Here is a tiny trained network, its code and every weight. The questions are about switching its units off for an input and a class, where a switched-off unit gives its printed mean instead of its output.

import numpy as np


def w(rows, s, z=0):
    codes = np.array(rows[::2]) - 128.0
    scale = np.full(codes.shape[1], s)
    scale[-1] = z or s
    return codes * scale


def f(y):
    return y / 2 * (1 + np.tanh(0.7978845608 * (y + 0.044715 * y**3)))


def log_softmax(a):
    a = a - a.max(-1, keepdims=True)
    return a - np.log(np.exp(a).sum(-1, keepdims=True))


def net(x, mask):
    res = np.array(x, float).reshape(1, 6) / 4 @ E
    y = f(res @ A[0][:, :-1].T + A[0][:, -1])
    res = res + np.where(mask, y, B[0][:, -1]) @ B[0][:, :-1]
    return log_softmax(res[-1] @ U[:, :-1].T + U[:, -1])


A, B = {}, {}
E = w([
[113,88,170,249,131,132,227,110],'x0',
[224,148,175,13,216,169,137,195],'x1',
[59,32,99,132,193,114,139,200],'x2',
[115,175,114,22,90,123,117,124],'x3',
[195,127,80,114,110,254,127,110],'x4',
[56,170,190,212,40,138,126,199],'x5',
],0.0085)
A[0] = w([
[142,56,130,168,200,127,162,179,237],'N0',
[123,62,70,89,153,118,205,115,198],'N1',
[106,89,135,119,70,173,139,185,57],'N2',
[72,151,142,26,119,42,121,140,200],'N3',
[169,219,147,74,44,188,91,137,211],'N4',
[32,103,67,73,162,173,172,119,193],'N5',
[118,207,43,141,126,56,59,43,114],'N6',
[205,182,223,95,156,142,216,104,241],'N7',
[78,140,1,80,140,112,179,50,238],'N8',
[184,187,174,106,144,104,157,145,124],'N9',
[148,12,215,108,152,121,87,56,168],'N10',
[176,183,181,77,154,72,128,107,156],'N11',
[75,134,153,104,88,97,140,129,170],'N12',
[156,139,40,121,193,117,72,84,177],'N13',
[90,146,185,134,85,182,73,144,236],'N14',
[112,172,228,197,135,140,93,247,255],'N15',
],0.0086,0.004)
B[0] = w([
[156,75,99,140,119,243,196,138,218],'N0',
[205,161,147,193,133,63,140,138,201],'N1',
[147,129,45,105,68,130,56,31,145],'N2',
[110,129,255,189,93,69,19,235,232],'N3',
[186,9,205,166,104,84,132,99,255],'N4',
[148,81,128,209,69,129,74,160,196],'N5',
[134,182,202,40,31,50,101,45,209],'N6',
[116,72,141,116,194,140,210,250,232],'N7',
[217,138,159,194,124,102,94,136,226],'N8',
[61,128,201,69,152,58,163,176,177],'N9',
[142,136,69,146,116,37,238,204,170],'N10',
[78,112,176,61,78,109,134,193,207],'N11',
[98,104,137,104,140,133,129,198,175],'N12',
[87,153,120,151,67,63,156,130,211],'N13',
[194,26,106,121,86,154,89,106,194],'N14',
[183,8,158,14,94,105,193,96,235],'N15',
],0.0067,0.0095)
U = w([
[145,163,125,117,149,82,157,126,104],'0',
[50,210,97,57,218,213,95,91,3],'1',
[174,129,131,101,80,155,105,65,97],'2',
[148,69,184,96,186,158,173,167,236],'3',
[196,110,121,189,149,178,151,125,149],'4',
[100,186,164,106,93,61,2,200,110],'5',
[70,114,42,107,106,218,98,131,9],'6',
],0.0092,0.0042)

Each question gives the input, the list of numbers given to net, and the class t.
The units are the neurons (one row each of A and B). Each row of codes is followed by its name. A weight is (code - 128) times the scale printed after its matrix; where a second scale follows, it is the last column's (A, B and U).
mask holds one flag per neuron, in row order. A switched-off neuron (its flag False) gives its mean, the last column of its row in B, instead of its output. The means were averaged over made-up inputs and are rounded, as every weight is.
A unit's drop is (log p(t) with every unit on - log p(t) with that unit switched off) / (log p(t) with every unit on - log p(t) with every unit switched off).
The circuit of an input: a set's keep is (log p(t) with only the set's units on - log p(t) with every unit switched off) / (log p(t) with every unit on - log p(t) with every unit switched off). Starting from the 12 units with the biggest drops (on a tie, the unit counted first), units are removed one at a time, each time the one whose removal leaves the highest keep (on an exact tie, the one counted first), for as long as the keep stays at least 0.8.
circuit, biggest first: the units of the circuit, biggest drop first
most important unit: the unit with the biggest drop
top k neurons: the k neurons with the biggest drops, biggest first
drop when u is switched off: that unit's drop, to one decimal
input [0,0,-6,5,-2,5], class 3: circuit, biggest first -> [N4, N15]
input [-5,1,2,-6,0,-5], class 0: most important unit -> N13
input [-6,1,3,1,7,4], class 2: circuit, biggest first -> [N7, N2, N3]
input [-4,4,0,-7,5,-7], class 4: circuit, biggest first -> [N15, N1]
input [-5,-7,8,-2,2,4], class 6: top 2 neurons -> [N3, N4]
input [-2,4,-5,3,-2,-3], class 5: top 3 neurons -> [N3, N15, N0]
input [-2,1,5,6,5,2], class 4: top 4 neurons -> [N6, N11, N9, N4]
input [-5,6,4,1,0,0], class 5: top 2 neurons -> [N3, N15]
input [-5,7,-5,6,1,3], class 3: top 3 neurons -> [N4, N7, N6]
input [-1,-1,8,7,7,6], class 2: top 2 neurons -> [N2, N7]
input [1,1,7,-8,6,-2], class 4: drop when N1 is switched off -> 0.0
input [-2,-1,-1,4,4,-8], class 5: drop when N13 is switched off -> 0.1
input [-7,7,-2,4,2,-7], class 5: drop when N3 is switched off -> 0.3
input [2,-7,4,-6,-6,5], class 3: most important unit -> N15
